Each row is followed by its class.
[-188 -301 -110 -346   97  -40 -160  101  234  -92   85  277    6 -147
  460 -144 -315 -133  -45   60   53  230  -99 -232  164  206   42 -197
   72 -337 -369   28 -230 -384  177 -255] => Fepot
[ 127 -440  -93 -625  143  -66   10  174  272 -142   82 -115 -283 -263
   -9   93   76 -169  -63  -20 -146  204   75  323   16  180  154  411
  -17   -6  -44  269 -261  244  -67 -222] => rol
[ 125 -473  -81 -361   84  108  -17  186  674 -207   77 -159 -245 -213
   82  -25   46  -36 -104  247   26   54  119  387   86  119  321  146
 -192 -209  100  272 -239   -6  -97 -119] => vodo
[ 219 -484  -89 -361   48   83  -80  298   50  -88  112    1 -329 -226
  -30  132  306 -231   31   58    1  179   25  124   47  209   48  477
  -12  -12  -30  243 -158   42  -98 -361] => Med
[-118 -143  223  469  -78   75  103   44 -247  136  186   -5  288   22
  193  339 -222 -354  173  353  -38 -291 -132 -591  -44   -5   28   64
   88  378  -58  101  176 -150  479 -143] => rol
[-260   86  -27   91   96  252  195  -24   58  430  139 -149  471  198
   10 -198   83 -154 -187   43  136   74  -14  -25  -31    9 -155  267
 -165   83  205  213  -55 -356 -129   34] => Delat
[ 195 -629  -68 -244  120   -3   51  298  191   14  207  186 -202 -225
  128   49  350 -155 -138  -26 -111   -2  -39  266  253  334   46  352
  -94   25  261  -66 -348  135 -153 -374] => Med
[-240 -410  300  529  -57 -121   52   87 -149  -56   78   51  230  -19
  257  182  -38 -442   81  289   57 -275  -73 -190  -59    2 -178  265
  -65  264  -37   63  274  -99  469 -121] => Fepot
[-167  336 -220  -14   98  227  258 -102  104  304  211  -37   79   -2
   46 -286  181   78 -231  287  136 -108  240  287   22 -225  -24  501
 -158  156  273  593 -235 -446 -201  -91] => bot
[  63 -535   34 -171  -77   85   22  247  239 -102  189  -45 -254 -240
  -13  123  166 -210   25  106   24  193   63   82  -99  166   40  346
  -16 -200  225  241 -197  218  -62 -164] => Fepot
[-107   -2  407  304   48  -91   95   84 -108  -33   92   82  173   19
   85  166 -124 -172   27   92   86 -157   32 -289 -103  -34 -254  276
   37  193   42  -15  228  139  198  106] => sigo
[-308    0  159 -128  102 -132   85 -205   37  -27 -426  227 -163  -75
   82   74 -140  164  -15  196  106   38 -147  332  -57   39 -216 -274
   78  228  214 -127   -4  -84   52 -123] => domis
[-107  -57  -64  -97  206  234  188  -39  272  272   35  -99  -24   34
   22  -92  107   27 -237  262  301   21   14  314  -88  -62   34  261
 -100  175  343  499 -274 -387  -92    9] => Sok
[-234  369   -9   24   50  328  186 -323  224  216  165    1  -70   11
   79  -63 -184 -234 -115  370  214  -84  125  265  120  -90   37   -5
 -198  -56  129  447 -336 -415 -160   22] => vodo
[-381   60  420  -59  157 -108   53  -85  123   79 -324  578 -200 -166
  196   93 -274  166   -2  122  163 -116  -93   81  -53  218 -293 -303
  -34  382  209 -210  166 -219   86  -93] => Med
[ -42 -362   79 -190  -59   19 -231  291 -105 -273   54  207  283  -38
  281 -145 -327  -49   83  -14  101  353 -238 -549  104  311 -139 -327
  252 -252 -512 -330  -82 -138  372 -119] => Delat
[ 281 -735 -186 -371  -15   29  196  186  214 -240  -35  -63 -248 -213
   43 -155  117 -110  -30  134  115   -6  -12  224  204   60  137  239
 -119  -37  218  122 -300  -12 -121 -214] => domis
[-474 -127  421  116  128  -17   89 -205  224   93 -363  497  -36 -147
  303  193 -337  169   39  221  251  -59 -244  -43   -4  281 -243 -474
 -119  237  298 -357  143 -218  169   14] => Sok
[-146 -347 -198 -265   88   53 -153  164 -154 -361 -182   84  283 -115
  333 -268 -249 -146  -38   40  135  391 -214 -189  251  229  -39 -503
  146 -257 -255    9 -215 -471  188 -220] => sigo
[-299 -388  372  366   83 -122  135   58   -8  166    5  155  330   78
  123  322 -196 -389 -104  292   15 -411  -26 -556   26   19 -191  201
   35  284   85   -9  -39   97  433 -112] => Bif
[-215 -329  406  568 -129   37  105  121 -308   15   38  -20  414  141
   12  320 -206 -425  168   96  108 -319  -68 -555  -65   -5 -170   94
  -48  323   40   76  176   -7  386   48] => Bif
[ 156 -795  -18 -348  128 -127  -63  224  460  -95   27   53 -355 -240
  172  -26  245 -104 -148  -40   53   96  186  312   39  153  203  428
 -119  -24  292  292 -112  166   12 -222] => domis
[ 265 -446 -178 -514  -61   35 -112  282  163 -286   35 -227 -283 -169
  -40   -1   73 -124   20  -62   -4   44  -10  164  247  124   66  404
 -150 -158  -20  143  -93  123 -195 -124] => rol
[ -65 -397  -10 -153 -115   64 -204  177  -49 -313  -39  142  225  -61
  348 -198 -426 -241  116   72   99  326 -131 -351  259  151  -23 -285
   97 -249 -555  -90  -56 -453  286 -192] => Med
[-354  110  370 -125  160 -109   22  -54   90   82 -319  288   40 -144
   85  258 -235  282 -133  114   73 -127 -140   10  -65  148 -262 -329
  -39  333  227 -102   42 -261   90  -99] => bot
[ 277 -406 -105 -294  -90  114   77  157  290  -76  186  -55 -136 -168
  -64   -6  120   36   15  -18  -72   20   92   83  118  141  143  404
  -98 -157  205  109 -298  172 -277 -207] => Buse
[-165 -320  514  517   87   47  155  -55   -3   55   27   37  287   78
  218  277 -168 -375  -32  329  184 -344 -132 -276  -24  181 -149  -66
  146  311   77   -7   74  -62  391 -298] => vodo
[ 293 -704  -20 -376   47   77 -155  467  117 -201   82 -165 -284 -163
 -153  188   51 -272   41  -14   24  -36 -151   81   34  358   69  174
   47  -51  140  184 -341  117  -54 -193] => Sok
[  -2 -453 -255  -48    5   11  -19  149  -87 -146  158  151  249  -94
  422 -268  -75   29  -60  170  125  347 -261 -303   78  173  -37 -141
  259 -479 -467   53 -279 -305  202 -157] => Delat
[-350  132  520 -249  166  -85  -23   44  242  107 -145  269  -80 -219
  139  200 -364  328 -183   85   19 -163 -166  126 -158  330 -504   -8
 -157  321   95 -191  110 -171  155   35] => Buse
[   7 -269  -73 -108  -35  -13  -32   35 -295 -336  -11  110  308 -114
  340 -311 -233 -204   66   94   83  204  -96 -306  304  126 -173    8
   81 -213 -430  -64 -102 -327  224 -228] => Sok
[-323 -399  365  452  -82  -81   78  -75   47  169   20   69  438   53
  254   49 -210 -419   40  178   35 -183  -38 -338   -5   97 -165   83
   88  251   79 -113  340   92  545  -97] => domis
[  70 -340  -94 -157  -73    4  -32   29 -148 -369 -122  165   59  -78
  316 -309 -308  -37  152   21  193  279 -117 -104  186   53  -54 -133
  128 -143 -377   -5  -94 -417  130 -154] => Sok
[-304  229  424 -185   58 -164   32  -88  -77  100 -247  392  -51   46
   14  134 -183  273   36  -38   97  -81 -204   -9  -18  133 -351 -302
   41  285   98 -332  188  -95 -166  -28] => domis
[  48 -260  203  348    7    1   -9  207 -171   -3  279  -38  196   22
  176  354  -21 -454   75  231   48 -248 -262 -456   87   33   50   17
   80  249 -160  -50  259 -156  370 -105] => bot
[ -96  137  322 -126  133 -216  110  -87  -22 -209 -485  284   32  -79
  131  -12 -201  480 -123  -12  209   38 -201  200  -34  -60 -459 -179
   -5  227  261 -305   44 -386  -97 -101] => Buse
[-239 -156  547  205  -27  -57  116   74 -263 -128   15  221  359  -54
   88  180 -315 -390   66  -31  256  -61   18 -553   23   74 -278  -43
  131  149   34   93   96  101  245   67] => fuf
[-324 -242  470  420  -33  -14   -5   32  -39   86  155  177  317   37
  240  207 -269 -398   45   90  147 -264  -41 -315   -4  180 -280  119
   22  206 -120 -140   23  -53  411 -113] => Delat
[ 160 -272   10 -186   43  -40  -17   10 -182 -252  -95   80  288  121
  135 -160  -33  -14   39 -211  267  307 -254  -66  131   68  -57 -203
  171   23 -537 -187  -87 -401  148 -196] => Bif
[-222   15  365 -333  133 -181  298  -99  262   -9 -353  345 -150 -185
  167   83 -501  211    0   77  -14   92 -163  414  -50   64 -376  -68
  -33  315  280 -166  -61 -299 -168  -74] => fuf
[ 125 -607  -50 -314   69  -30  -51  254  281 -227   -1 -175   53 -123
  -38   -5  125 -149   33   90   37  -14    3   86   87  209  246  160
 -222  -96  154  213  -47   89  -20 -112] => sigo
[-137 -328  345  653  -64  -42   58   51 -126   13  179  107  428  103
  306  217 -292 -469  205  326    4 -277 -289 -197  -27  121 -260  117
   60  224 -153 -143  109 -187  574 -152] => vodo
[-379  101  -86 -120  342  162  135 -108  320  313  164   75  213   94
  273 -289 -200 -139 -207  151  139  155  170  385  -39   70  110  213
 -279   -8  147  693 -312 -417  -24  128] => fuf
[-295  110  375   19  131 -154  284 -205  161  169 -420  418 -219 -251
  116  153 -223  350 -190  247   95 -133  -53  209 -188  -37 -441 -143
  101  360  399 -139  -95 -248   34 -156] => Med
[ 131 -717  -24 -100  -99  152  -28  211  447  103  266   77  -50 -220
  130  -21  -72 -224   44  419   67 -121  -97   -8  141  420   92  312
 -243 -196  263  310 -201 -100  159 -127] => fuf
[ 296 -583   41 -196  -31  111  104  288  296 -117  160 -189 -105  -79
  -61  107  178  -51  -46  137   48  -59   60  -92   70  125  168  489
 -115 -115  193  227 -121  295 -139 -128] => Fepot
[ -31  427 -154  131  -62  288  191 -270  134  288   92 -344   13  160
 -156 -236   39   78 -101  286  157 -252  179  273  -81 -281  -28  405
 -259   18  115  495  -61 -527 -344   16] => Buse
[-203 -315  398  567 -117  -17  212 -136  112  235   77 -102  462  157
   80  108 -179 -319    8  360   45 -612   86 -350   26   -1 -159  462
  -37  272 -198   10  223  106  402 -159] => Med
[-126 -285  -52  -53   -8   74 -184   86   46   -1  -55  187  349  -23
  344 -157 -254   41  -76   77  103  159 -183 -481  192  249 -151 -197
   34 -245 -472 -215  -58 -411  274 -125] => Delat
[-365 -196  191  -74  130   88    1   -1  169   35 -397  252  -21  -32
  181  105 -293   99 -106  207  198  -78 -208 -217   91  226  -39 -675
   -1  292  300 -336   -2 -195  218  -87] => Delat
[-258 -262  466  330   41  -34    0  -44  -25   41  100  117  424  131
  314  209 -151 -255   86  114  166 -141  -72 -370   20  143  -86  223
  -42  336    4  -73  317   44  484 -193] => Buse
[  38 -632 -230 -399  236 -143 -103  233  189   -7  231  136 -428  -84
  184 -153  368 -187 -122   55  -58   89    1  434   59  314   52  482
 -177 -126  162  176 -340  105    1 -356] => Bif
[-455   37  339  -21  184  -42  -25  -94   97  153 -261  508  -69  -61
  234  234 -199  191  -72  138   96  -19 -134 -152  -52  211 -236 -390
   -3  236  114 -200   26 -129  155  -92] => vodo
[ 258 -584   10 -595  176  -41  -49  413  199 -137  175   52 -491 -320
  -13  236  185  -67 -112 -200  -75  205   15  110  -61  310   81  253
   57  -58  180  183 -408  254  -73 -252] => Bif
[ 148 -370   52 -171   45  121  -65  104 -335 -228   94  394   15  -95
  353  -69 -244  -91   -2  -21  217  222 -318 -327  269  396 -126 -283
  167  -66 -377  -45 -272 -400  103 -264] => Buse
[-283   44  466 -276  185  -72  255  -89  138   18 -307  277   46  -43
  121  191 -440  203  -60  -86  166  -16 -235  104   14  135 -331 -312
  -73  402  276 -367  -82 -142   -7   24] => sigo
[-184 -277  402  339   63 -133   -8  137 -163   22  109   94  247   51
  107  213 -160 -413 -117   -5  -30 -252   -6 -295  -27  126 -193    4
  214  267   20   27  -23   96  392 -115] => Bif
[-195  237 -143 -106  165  228  216 -213  308  370  181 -111 -121   49
  110 -254  161  -93 -248  268  258   41   72  389   18 -118  -20  303
 -216   22  353  351 -173 -484 -272 -102] => rol
[ -26 -519 -140 -335   30  -41 -267  219 -243 -315   49  346   24 -160
  376 -132 -102 -247   -1  -17  172  641 -343  -59  190  276  -98 -306
  247 -213 -367   -6 -297 -377  298 -205] => rol
[ 304 -313 -267 -332  -58   32  -23  263  198 -147  108 -201 -291 -175
 -215  -20  264  -55   25   75 -111  -42   44  361   70   39  121  378
  -90  -92  172  164 -217   58 -255 -192] => bot
[  89 -379  118 -336 -106  124  108   13  211 -273 -180  -85  213 -180
  209 -228 -377  228 -176   55  299  219  -55 -352  192   72  -10 -347
   84 -288 -296   25  -99 -256  147  -32] => Med
[-359  -63  313 -308  124 -133   80  -69  101   85 -230  251 -124    5
  131  106 -246  219 -130  138  198   23 -285   30  -83  100 -295 -333
    6  176  -34 -118  -22 -400    9  -99] => Bif
[ -89  269  -64  -53  276  167  154 -275  394  259  -53  -24   98  165
  -18 -225  110  205 -243   35  280    1  348  374  -35 -151  170  269
 -255  -56  235  479 -304 -185 -301  112] => domis
[ 142 -620 -125 -384  134   44 -183  323   11  -34  128  223 -315 -151
  -19  191  317 -157  -15   58   41  177 -167   62  103  394  226  -17
  -92   31  347  178 -272  163   43 -195] => bot
[-236 -337  509  467  -64   97  149  -41  179   80  126   -2  351   23
  182  291  -87 -278   -4  131  312 -293  -26 -290  -54   77 -128  191
   59  322 -181  -56  181   22  447  -95] => Fepot
[ 334 -638   -1 -241   77   93 -192  405  301 -161   61   -5 -266 -210
  -69  307  209  -48   17    3   89   14 -188  -35   -3  352  115  153
   18  -50  110  -45 -152  131    8 -196] => Buse
[  52  374  -19 -141  249  172  -16  -11  159  209  352   30  -75   68
  129   36   43   12  -72   54  100  112   42  376  -31   61  147  291
 -206  -29  179  574 -219 -412 -208   -3] => Bif
[-327  205  325 -210  138 -130   98 -124  260  171 -323  222 -134 -131
   52  190 -258  400 -191  210  127 -183 -165  149 -108   29 -370 -164
 -103  238  337 -112   35 -273    0  -11] => bot
[-183  -46 -182 -105  253  121   23 -151   30  214  129 -134   -7  182
   95  -79  133 -164 -165  230  186  120  140  446  -64  -57  199  388
 -297 -120    5  899 -339 -294 -142   42] => domis
[  55 -389  434  365   84  -23   57  302 -492  -76  278  254  330   31
  223  268  -15 -340  109  -80  185 -136 -202 -541   19  205 -123  114
  143  398    5   28   84   23  372  -43] => Sok
[-275  296  364   11  -84   44  140 -227  145  101 -378  171   75 -149
  -89   59 -427  298  -65   63   34 -264   33  -84    3   80 -329 -323
  -75  283  188 -232  111 -133  -35  115] => rol
[ 114 -622  -52 -116  -35   -6  -98  336   98  -76  -69  -30 -263 -230
 -102   91   74 -265   38   97 -116  -90  -23  -23   -1  232  -51  126
 -183 -112  238  -12 -147   27   -1 -182] => Med
[-155 -451 -214   65  -19   31 -214  151 -133 -303 -154   28  419   17
  408 -345 -237  -81  -32  150   21  168  -27 -421  238  114  -19 -117
   -2 -302 -319   72  -55 -434  265 -273] => Buse
[-174 -487   40 -155  -11  -17   31 -148  370  -70 -123  181   38 -183
  326  -46 -326 -131 -101  252  200  315   33 -241   60    0   -5 -141
  175 -406 -389   19 -372 -271  232 -281] => Med
[-221 -421  286  297  130  -61   86   56 -232 -117    5   11  367   -7
  158  298  -66 -426   87  155   71 -210  -71 -299  -18  153   24    5
   17  354 -145   67   54  116  499 -137] => sigo
[ 176 -838  -12 -383  189  -85    3  364  233 -140  253  157 -196 -282
  188  101  344 -193 -142   21  -25  177   62  159   80  353  169  479
   68  -33  219  224 -401  359   32 -407] => Delat
[-125  172 -128  -57  335  186   38  -21  165  177   52   40  -12  102
  103 -226  290  186 -231  190  258  -17  162  342   -8   52  191  163
 -206   66  310  546 -111 -201 -183   39] => domis
[ 190 -743 -113 -512   80  -69  155  159  644  -87    6  -13 -281 -294
   44  -82  125  -28 -226   15   92  150  150  227   90   18  118  457
 -119 -197  272  181 -311  184 -157  -65] => sigo
[ 427 -477 -125 -413   22  224  -86  439 -107 -271   96    5 -325 -140
  -30   22   89 -219   82  -99   17  -34 -107 -163  393  435   41  165
   16   27  -12  -92 -158  160 -177 -275] => fuf
[ 216 -399  -95 -281  -13  -12   -8  123  194 -115   66  -29 -309 -219
  -83   25  213 -144    0  285   36  -25   70  117   45   64  130  300
 -231 -120  153  147 -197   -5  -84 -161] => Delat
[-178 -281 -127 -386  109  -40 -113  -11  216 -194  -66  110  113  -60
  422 -282 -256    7  -27   41   70  319  -39 -168  229  144  193 -344
  -48 -389 -473  -72  -65 -294  114 -195] => Med
